Below are the code and all the weights of a small trained network. Each question names an input and a class and asks about switching units off, where a switched-off unit gives its printed mean instead of its output.

import numpy as np


def w(rows, s, z=0):
    codes = np.array(rows[::2]) - 128.0
    scale = np.full(codes.shape[1], s)
    scale[-1] = z or s
    return codes * scale


def norm(h):
    return h / np.sqrt((h * h).mean(-1, keepdims=True) + 1e-5)


def f(y):
    return np.maximum(y, 0)


def log_softmax(a):
    a = a - a.max(-1, keepdims=True)
    return a - np.log(np.exp(a).sum(-1, keepdims=True))


def net(x, mask):
    res = np.array(x, float).reshape(1, 4) / 4 @ E
    u = 0
    for l in range(2):
        y = f(norm(res) @ A[l][:, :-1].T + A[l][:, -1])
        res = res + np.where(mask[u : u + 14], y, B[l][:, -1]) @ B[l][:, :-1]
        u += 14
    return log_softmax(norm(res)[-1] @ U[:, :-1].T + U[:, -1])


A, B = {}, {}
E = w([
[122,178,254,107],'x0',
[125,224,109,205],'x1',
[93,122,146,174],'x2',
[223,116,69,101],'x3',
],0.0029)
A[0] = w([
[123,51,141,56,158],'L0N1',
[123,135,133,62,2],'L0N2',
[135,171,160,93,49],'L0N3',
[136,162,164,99,25],'L0N4',
[197,52,140,2,181],'L0N5',
[173,107,55,134,178],'L0N6',
[101,192,196,110,150],'L0N7',
[63,162,135,136,180],'L0N8',
[119,231,167,103,146],'L0N9',
[63,231,137,158,127],'L0N10',
[150,154,168,119,14],'L0N11',
[168,205,91,170,88],'L0N12',
[93,86,209,103,119],'L0N13',
[138,151,186,125,139],'L0N14',
],0.0053,0.0016)
B[0] = w([
[23,220,90,79,216],'L0N1',
[80,117,160,139,139],'L0N2',
[219,47,118,167,150],'L0N3',
[237,73,233,218,145],'L0N4',
[57,115,121,194,252],'L0N5',
[202,189,118,84,210],'L0N6',
[213,70,74,120,202],'L0N7',
[102,191,12,175,187],'L0N8',
[178,18,170,206,197],'L0N9',
[107,3,102,223,209],'L0N10',
[207,43,204,197,141],'L0N11',
[82,153,190,5,190],'L0N12',
[113,169,71,31,204],'L0N13',
[246,74,116,121,175],'L0N14',
],0.0028,0.0037)
A[1] = w([
[163,126,138,73,202],'L1N1',
[56,89,142,90,149],'L1N2',
[156,113,2,76,89],'L1N3',
[186,145,180,172,197],'L1N4',
[175,171,97,165,110],'L1N5',
[102,94,26,165,173],'L1N6',
[104,95,178,99,212],'L1N7',
[127,96,174,27,98],'L1N8',
[135,161,75,233,168],'L1N9',
[106,71,175,114,249],'L1N10',
[150,230,111,118,237],'L1N11',
[80,153,153,156,128],'L1N12',
[135,156,127,171,128],'L1N13',
[165,77,97,117,194],'L1N14',
],0.0059,0.0012)
B[1] = w([
[36,75,143,203,174],'L1N1',
[94,154,102,6,201],'L1N2',
[205,232,130,158,247],'L1N3',
[234,48,211,66,184],'L1N4',
[91,101,115,21,181],'L1N5',
[120,118,212,192,254],'L1N6',
[121,211,22,125,178],'L1N7',
[41,119,58,183,188],'L1N8',
[87,11,173,126,229],'L1N9',
[119,252,2,121,194],'L1N10',
[154,138,182,11,177],'L1N11',
[176,58,124,214,156],'L1N12',
[44,62,93,121,156],'L1N13',
[96,211,150,183,191],'L1N14',
],0.0033,0.004)
U = w([
[181,178,67,155,157],'0',
[73,147,195,147,5],'1',
[242,98,188,176,192],'2',
[78,65,156,229,224],'3',
[192,253,122,19,34],'4',
[47,214,48,53,251],'5',
[166,61,194,54,32],'6',
[142,175,180,75,5],'7',
],0.0053,0.0026)

Each question gives the input, the list of numbers given to net, and the class t.
The units are the neurons (one row each of A and B). Each row of codes is followed by its name. A weight is (code - 128) times the scale printed after its matrix; where a second scale follows, it is the last column's (A, B and U).
mask holds one flag per neuron, layer by layer. A switched-off neuron (its flag False) gives its mean, the last column of its row in B, instead of its output. The means were averaged over made-up inputs and are rounded, as every weight is.
A unit's drop is (log p(t) with every unit on - log p(t) with that unit switched off) / (log p(t) with every unit on - log p(t) with every unit switched off).
top k neurons: the k neurons with the biggest drops, biggest first
k most important neurons of layer l: the k neurons of layer l with the biggest drops, biggest first
drop when u is switched off: that unit's drop, to one decimal
input [8,-3,0,-7], class 5: top 4 neurons => L0N13, L1N10, L1N7, L1N6
input [6,-7,-7,6], class 5: most important neuron of layer 0 => L0N5
input [5,-2,2,1], class 2: 2 most important neurons of layer 0 => L0N4, L0N14
input [7,-3,-1,1], class 2: top 3 neurons => L0N4, L0N14, L1N4
input [2,8,8,3], class 6: 2 most important neurons of layer 1 => L1N9, L1N4
input [-1,4,0,3], class 4: top 2 neurons => L0N12, L0N5
input [-4,1,-8,-1], class 4: 2 most important neurons of layer 0 => L0N6, L0N10
input [-8,6,-6,-3], class 4: 2 most important neurons of layer 1 => L1N3, L1N11
input [-8,8,1,5], class 4: 2 most important neurons of layer 0 => L0N12, L0N6
input [6,-4,8,0], class 5: drop when L0N13 is switched off => 0.2
input [1,-4,-7,3], class 5: drop when L1N8 is switched off => 0.1
input [4,2,1,-1], class 2: drop when L1N8 is switched off => 0.0
input [8,-8,4,1], class 5: drop when L1N7 is switched off => 0.1
input [2,2,5,6], class 6: most important neuron of layer 1 => L1N3
